Z_574: [-1.39  2.29  2.63 -3.63  0.85 -0.79 -2.57 -0.68  0.37]
Z_418: [-0.88  4.96  4.85 -0.93 -4.54  2.20 -0.09  0.95 -3.49]
Z_223: [-0.17 -3.98 -3.59 -1.81  6.73 -1.07 -1.16 -3.23  5.01]
Z_912: [ 0.87 -3.15 -2.98  1.11  1.89 -2.67 -0.15  0.81  1.44]
Z_827: [-1.10  2.57  2.27 -1.44 -1.61  2.02  0.01 -1.16 -1.04]
Z_468: [-0.94  7.11  5.83  0.79 -9.43  1.85  1.12  3.30 -7.11]
Z_330: [ 2.86 -3.72 -3.81  6.89 -2.49  2.54  4.95  1.82 -1.08]
Z_833: [ 0.20 -1.99 -1.61 -0.13  3.73  2.83  0.88 -3.14  2.94]
Z_88: [-0.14 -2.57 -1.54 -2.58  5.84 -2.33 -2.56 -1.61  4.03]
Z_825: [ 0.70  0.50  0.94  1.12 -1.07  2.09  1.05  0.45 -0.64]
Z_897: [-1.01  3.14  2.39 -0.72 -4.79 -2.00 -0.82  2.34 -3.46]
Z_849: [ 1.46 -3.61 -1.93  0.61  5.07  1.32  0.10 -1.52  3.76]
Table of tags by key:
[-0.68] -> Z_490
[0.95] -> Z_859
[-1.16] -> Z_889
[-1.39] -> Z_563
[-2.57] -> Z_599
[-3.23] -> Z_788
[0.81] -> Z_269
[2.34] -> Z_273
key Z_574 7:  | Z_490
which: [ 0.87 -3.15 -2.98  1.11  1.89 -2.67 -0.15  0.81  1.44] | Z_912
then: [ 2.63 -3.63  0.85 -0.79] | [-2.57 -0.68  0.37]
which: [-0.94  7.11  5.83  0.79 -9.43  1.85  1.12  3.30 -7.11] | Z_468
which: [-0.88  4.96  4.85 -0.93 -4.54  2.20 -0.09  0.95 -3.49] | Z_418
which: [-0.14 -2.57 -1.54 -2.58  5.84 -2.33 -2.56 -1.61  4.03] | Z_88

Z_98: [ 0.96  4.16 -0.55 -1.61  7.69]
Z_311: [ 1.09  4.25 -0.57 -1.90  7.19]
Z_928: [1.37 2.21 2.72 4.76 3.79]
Z_634: [ 0.47  6.40 -0.55  0.83  8.18]
Z_498: [-0.75 -3.62  1.12  2.68 -4.97]
Z_763: [-1.68 -2.65 -2.67 -4.09 -2.37]
Z_775: [-1.22 -1.25 -3.15 -5.55 -1.66]
Z_442: [-0.10 -5.53 -0.29 -3.63 -9.02]
Z_591: [ 1.50 -4.22  1.87 -1.45 -8.30]
Z_11: [ 0.61  4.20 -0.59 -1.01  7.45]
Table of tags by key:
[8.19] -> Z_581
[8.18] -> Z_514
[7.19] -> Z_704
[-4.97] -> Z_808
[7.20] -> Z_696
[8.17] -> Z_932
key Z_634 4:  | Z_514
which: [ 1.09  4.25 -0.57 -1.90  7.19] | Z_311
which: [-1.22 -1.25 -3.15 -5.55 -1.66] | Z_775
which: [-0.10 -5.53 -0.29 -3.63 -9.02] | Z_442
which: [ 0.47  6.40 -0.55  0.83  8.18] | Z_634

Z_834: [ 2.07  4.94  1.03 -1.60 -1.58 -2.77  5.23]
Z_810: [ 1.88  1.40  4.03  0.57 -0.87 -1.96  2.54]
Z_426: [ 2.16  2.51 -7.86 -0.81  2.86  3.03 -1.25]
Z_380: [ 0.06 -4.82  2.16  2.48  1.79  1.41 -2.02]
tags:
[1.79] -> Z_868
[2.86] -> Z_116
[-1.58] -> Z_187
[0.06] -> Z_39
key Z_380 4:  | Z_868
then: [ 2.51 -7.86] | [-0.81  2.86  3.03]
then: [2.07 4.94] | [ 1.03 -1.60 -1.58]
then: [2.16 2.48] | [ 1.79  1.41 -2.02]
then: [ 4.94  1.03 -1.60] | [-1.58 -2.77  5.23]
which: [ 0.06 -4.82  2.16  2.48  1.79  1.41 -2.02] | Z_380

Z_150: [-0.62  1.02 -4.66 -1.25 -4.67 -3.00]
Z_278: [ 4.78 -6.02  8.24 -0.30 -1.50  5.07]
Z_199: [-2.00 -3.85 -0.04  2.52  3.43  1.16]
Z_893: [ 3.55 -0.12  0.22 -2.96 -7.71 -0.69]
Z_512: [-1.56  0.82 -5.11 -0.48 -3.25 -2.95]
Z_70: [ 2.77 -4.71  4.97  0.16 -0.87  3.32]
Table of tags by key:
[2.51] -> Z_106
[-4.66] -> Z_377
[-2.97] -> Z_865
[-0.29] -> Z_96
[2.52] -> Z_508
[-0.48] -> Z_210
[-1.25] -> Z_109
[-2.96] -> Z_668
[-1.24] -> Z_844
[-0.30] -> Z_129
key Z_150 3:  | Z_109
which: [ 2.77 -4.71  4.97  0.16 -0.87  3.32] | Z_70

Z_456: [-4.16  3.65 -4.12 -0.20  0.55 -2.94 -4.17 -0.71]
Z_869: [-6.54  0.00  1.34  0.00 -2.09  0.00  3.08  2.83]
Z_148: [-2.84 -0.20 -4.12  3.65 -4.54  0.00 -4.41 -0.72]
Z_282: [-1.18  1.19  2.00 -2.64  8.12 -0.21  0.80  0.00]
then: [-2.84 -0.20 -4.12  3.65] | [-4.54  0.00 -4.41]
tags:
[-2.94] -> Z_650
[0.00] -> Z_531
[-0.70] -> Z_487
[-0.71] -> Z_72
[-2.93] -> Z_291
key Z_456 7:  | Z_72
which: [-6.54  0.00  1.34  0.00 -2.09  0.00  3.08  2.83] | Z_869
which: [-4.16  3.65 -4.12 -0.20  0.55 -2.94 -4.17 -0.71] | Z_456
then: [ 3.65 -4.12 -0.20] | [ 0.55 -2.94 -4.17]
then: [-0.20 -4.12  3.65] | [-4.54  0.00 -4.41]
then: [-4.16  3.65] | [-4.12 -0.20  0.55]

Z_798: [-7.12  8.98  2.05 -7.01  7.13  7.12  4.78  8.65 -3.87 -0.77 -2.00 -4.72
  8.97  1.81  1.12 -1.80 -9.24 -9.31 -9.18 -5.73 -7.15  6.37 -4.46  6.64
  6.73  8.46 -7.92  7.20 -5.87 -6.46  4.15  8.28 -7.16 -4.92 -4.92  4.45
  1.36 -4.59 -3.85  1.25 -2.14  2.90 -0.20  6.47  2.72  8.25 -2.30 -1.88
 -3.15]
Z_28: [ 6.54 -9.77  2.13 -2.99 -2.15 -7.58 -5.27 -3.99  4.16 -2.15 -9.70 -0.30
 -1.78 -5.83  4.53 -2.25 -0.58  8.37  2.54 -3.81  8.21  5.91 -7.61  5.84
 -1.02  6.65 -2.82  6.15 -5.69 -8.81  2.82  5.38 -8.39  0.88  6.22  6.97
  5.13 -5.12 -1.98  1.59  2.46 -8.71  3.48  9.12 -2.48  9.56  0.39 -2.15
  9.06]
Z_242: [-8.56  0.10  5.69  4.23 -8.98 -0.97  4.70  7.73 -1.62  5.17 -5.19 -3.51
  0.69  1.59 -1.88 -1.65  0.02 -7.05  5.06  6.19 -1.78  6.06  5.07  6.54
 -9.77  2.13 -2.99 -2.14  5.44  7.59  3.87  1.32 -2.92  8.37  2.84 -0.34
  7.09  7.09 -2.11 -9.27 -1.95  4.07  2.99  6.16  8.04 -4.16 -5.96 -0.27
  3.96]
tags:
[7.73] -> Z_801
[-9.70] -> Z_635
[-4.00] -> Z_693
[-3.99] -> Z_64
[-9.77] -> Z_61
[7.72] -> Z_955
key Z_28 7:  | Z_64
then: [ 6.54 -9.77  2.13 -2.99 -2.14] | [5.44 7.59 3.87]

Z_502: [-5.09 -4.98  3.75  1.78 -3.72  1.23  4.31 -0.72]
Z_317: [-5.09 -4.98  3.75  1.78 -3.72  0.92  5.41 -0.53]
Z_491: [ 5.34 -5.93  7.43 -7.62  6.83  6.35 -4.72 -8.78]
Z_6: [-4.25  5.22 -6.15  5.01 -5.10 -5.13  2.44  4.52]
tags:
[3.76] -> Z_117
[-4.25] -> Z_29
[-5.10] -> Z_924
[3.75] -> Z_654
[-5.09] -> Z_161
[-4.26] -> Z_19
key Z_317 0:  | Z_161
then: [-4.25  5.22 -6.15  5.01] | [-5.10 -5.13  2.44]

Z_698: [ 2.88 -3.95  2.88 -3.98  1.00 -5.47 -5.51 -3.31 -0.29  4.57  5.19]
Z_760: [-1.50  6.22  1.00  2.88 -3.98 -5.47 -5.51 -3.31 -0.29  5.54  5.19]
Z_714: [-1.50  6.22  1.00  2.88 -3.98  0.86  1.34  3.74  3.79 -1.34 -2.58]
which: [-1.50  6.22  1.00  2.88 -3.98  0.86  1.34  3.74  3.79 -1.34 -2.58] | Z_714
which: [-1.50  6.22  1.00  2.88 -3.98 -5.47 -5.51 -3.31 -0.29  5.54  5.19] | Z_760

Z_501: [-0.36  2.01  0.81  5.27  2.45  1.91  0.65  0.92  1.91 -0.63  1.10  1.64
 -7.70  0.54  3.22  1.78  0.15 -1.91 -0.81 -1.21  0.96  1.27 -2.06  0.62
  0.79 -2.28 -3.40  0.21 -2.17]
Z_608: [-0.09  2.15  1.68  5.58  2.24  2.55  1.08  1.11  3.08 -0.79  0.26  2.70
 -7.34  1.33  3.88  2.36 -0.49 -1.57  0.38 -3.45  2.49  0.96 -1.50  1.32
  0.60 -2.96 -2.35  0.87 -2.34]
Z_152: [-0.44  0.73  1.07  5.78  1.99  2.38  1.88  2.01  1.60 -1.30  1.07  2.30
 -6.83 -0.83  2.47  3.02  0.28 -2.40 -1.63 -2.59  3.14  0.02 -1.11 -0.25
  1.02 -0.88 -1.36  0.70 -3.83]
Z_138: [ 2.38 -0.49 -1.57  0.38 -3.45  2.49  0.96 -1.50  1.32  0.60  1.52 -0.55
 -8.58 -1.81  2.22  1.21  1.31 -1.21 -0.81 -1.91  1.39 -0.04 -2.52 -0.96
  1.73 -0.59 -3.63 -0.95 -3.05]
which: [ 2.38 -0.49 -1.57  0.38 -3.45  2.49  0.96 -1.50  1.32  0.60  1.52 -0.55
 -8.58 -1.81  2.22  1.21  1.31 -1.21 -0.81 -1.91  1.39 -0.04 -2.52 -0.96
  1.73 -0.59 -3.63 -0.95 -3.05] | Z_138
then: [-1.21 -0.81 -1.91] | [ 1.39 -0.04 -2.52]
key -> tag
[-0.10] -> Z_758
[-2.35] -> Z_657
[2.38] -> Z_708
[2.55] -> Z_364
[-0.09] -> Z_65
[-0.45] -> Z_725
[-0.44] -> Z_899
key Z_608 0:  | Z_65
then: [ 2.15  1.68  5.58  2.24  2.55  1.08  1.11  3.08 -0.79  0.26  2.70 -7.34] | [1.33 3.88 2.36]
then: [ 3.02  0.28 -2.40 -1.63] | [-2.59  3.14  0.02]
then: [ 2.36 -0.49 -1.57  0.38 -3.45  2.49  0.96 -1.50  1.32  0.60] | [-2.96 -2.35  0.87]

Z_572: [-2.58  0.20  3.71  7.88]
Z_682: [-2.88  3.08  5.50  5.91]
Z_266: [-6.60 -0.59  5.85 -2.82]
Z_675: [-5.39 -1.70  4.92  4.40]
Z_522: [-2.44  3.49  4.40  7.64]
Z_655: [-5.52  0.84  4.23 -1.79]
Z_915: [-6.87 -0.08  5.48 -1.22]
Z_742: [-0.57  1.80 -0.12  8.95]
Z_270: [-3.28 -1.62  2.52  6.20]
Z_887: [ 0.64  2.11 -0.87  8.43]
Z_207: [ 0.56  1.59 -0.02  8.72]
Z_882: [ 0.89  2.31 -1.78  9.99]
which: [-0.57  1.80 -0.12  8.95] | Z_742
which: [ 0.56  1.59 -0.02  8.72] | Z_207

Z_998: [-1.73  5.16 -2.22 -7.22  0.27  8.91  7.87]
Z_962: [ 3.31 -5.26  1.70  5.17  0.11 -5.25 -6.55]
Z_232: [-0.01 -2.06  3.26  6.53 -1.40 -4.77 -7.51]
Z_298: [ 7.59 -6.79 -6.78  3.34  6.73 -1.75 -0.11]
Z_156: [-1.11  2.18 -0.69 -4.90  1.10  4.80  4.54]
Z_963: [-1.44  1.41 -0.60 -4.60  0.70  2.56  2.68]
Z_855: [-2.60  2.96  0.25 -2.13 -1.00  0.00  1.58]
Z_462: [ 2.18 -1.11 -7.29  3.23  6.01 -0.17  2.60]
Z_802: [-1.93 -4.60  1.41 -0.60 -0.73  1.17  2.63]
Z_346: [ 3.38 -7.30 -1.16  8.30  1.97 -6.91 -8.54]
Z_256: [ 4.77 -5.60 -2.18  5.51  3.13 -4.95 -5.41]
Z_795: [ 0.71 -1.31 -1.76 -3.36  1.90  2.66  4.07]
then: [ 1.41 -0.60 -4.60] | [0.70 2.56 2.68]
then: [ 0.25 -2.13] | [-1.00  0.00  1.58]
then: [-1.11  2.18] | [-0.69 -4.90  1.10]
Table of tags by key:
[-7.51] -> Z_225
[-6.56] -> Z_676
[4.54] -> Z_626
[1.09] -> Z_805
[1.10] -> Z_479
[-6.55] -> Z_526
[4.55] -> Z_878
[-5.41] -> Z_929
[-7.50] -> Z_188
key Z_156 6:  | Z_626

Z_195: [ 4.48 -0.16  5.25 -0.94]
Z_588: [ 2.48  2.93 -1.93 -1.66]
Z_867: [-6.76 -0.75 -7.78  0.23]
Z_36: [ 1.22  2.75 -5.77 -4.24]
Z_885: [-1.29 -2.72  4.46  2.96]
which: [ 1.22  2.75 -5.77 -4.24] | Z_36
which: [-1.29 -2.72  4.46  2.96] | Z_885
Table of tags by key:
[-1.66] -> Z_687
[0.23] -> Z_934
[-4.24] -> Z_975
[-6.76] -> Z_385
key Z_867 3:  | Z_934
which: [-6.76 -0.75 -7.78  0.23] | Z_867

Z_373: [-3.00 -4.00  2.44  1.24  3.75 -4.02 -3.76  0.96]
Z_509: [-0.36  0.72  4.60 -4.24  0.77 -5.77  5.94  4.47]
Z_597: [-3.00 -4.00  2.44  1.24  3.75 -0.24 -5.07  4.47]
Z_448: [-3.00 -4.00  2.44  1.24  3.75 -0.24 -2.71 -7.81]
tags:
[2.43] -> Z_457
[-2.71] -> Z_453
[-5.06] -> Z_379
[-5.07] -> Z_352
[2.44] -> Z_268
key Z_597 6:  | Z_352
which: [-3.00 -4.00  2.44  1.24  3.75 -4.02 -3.76  0.96] | Z_373

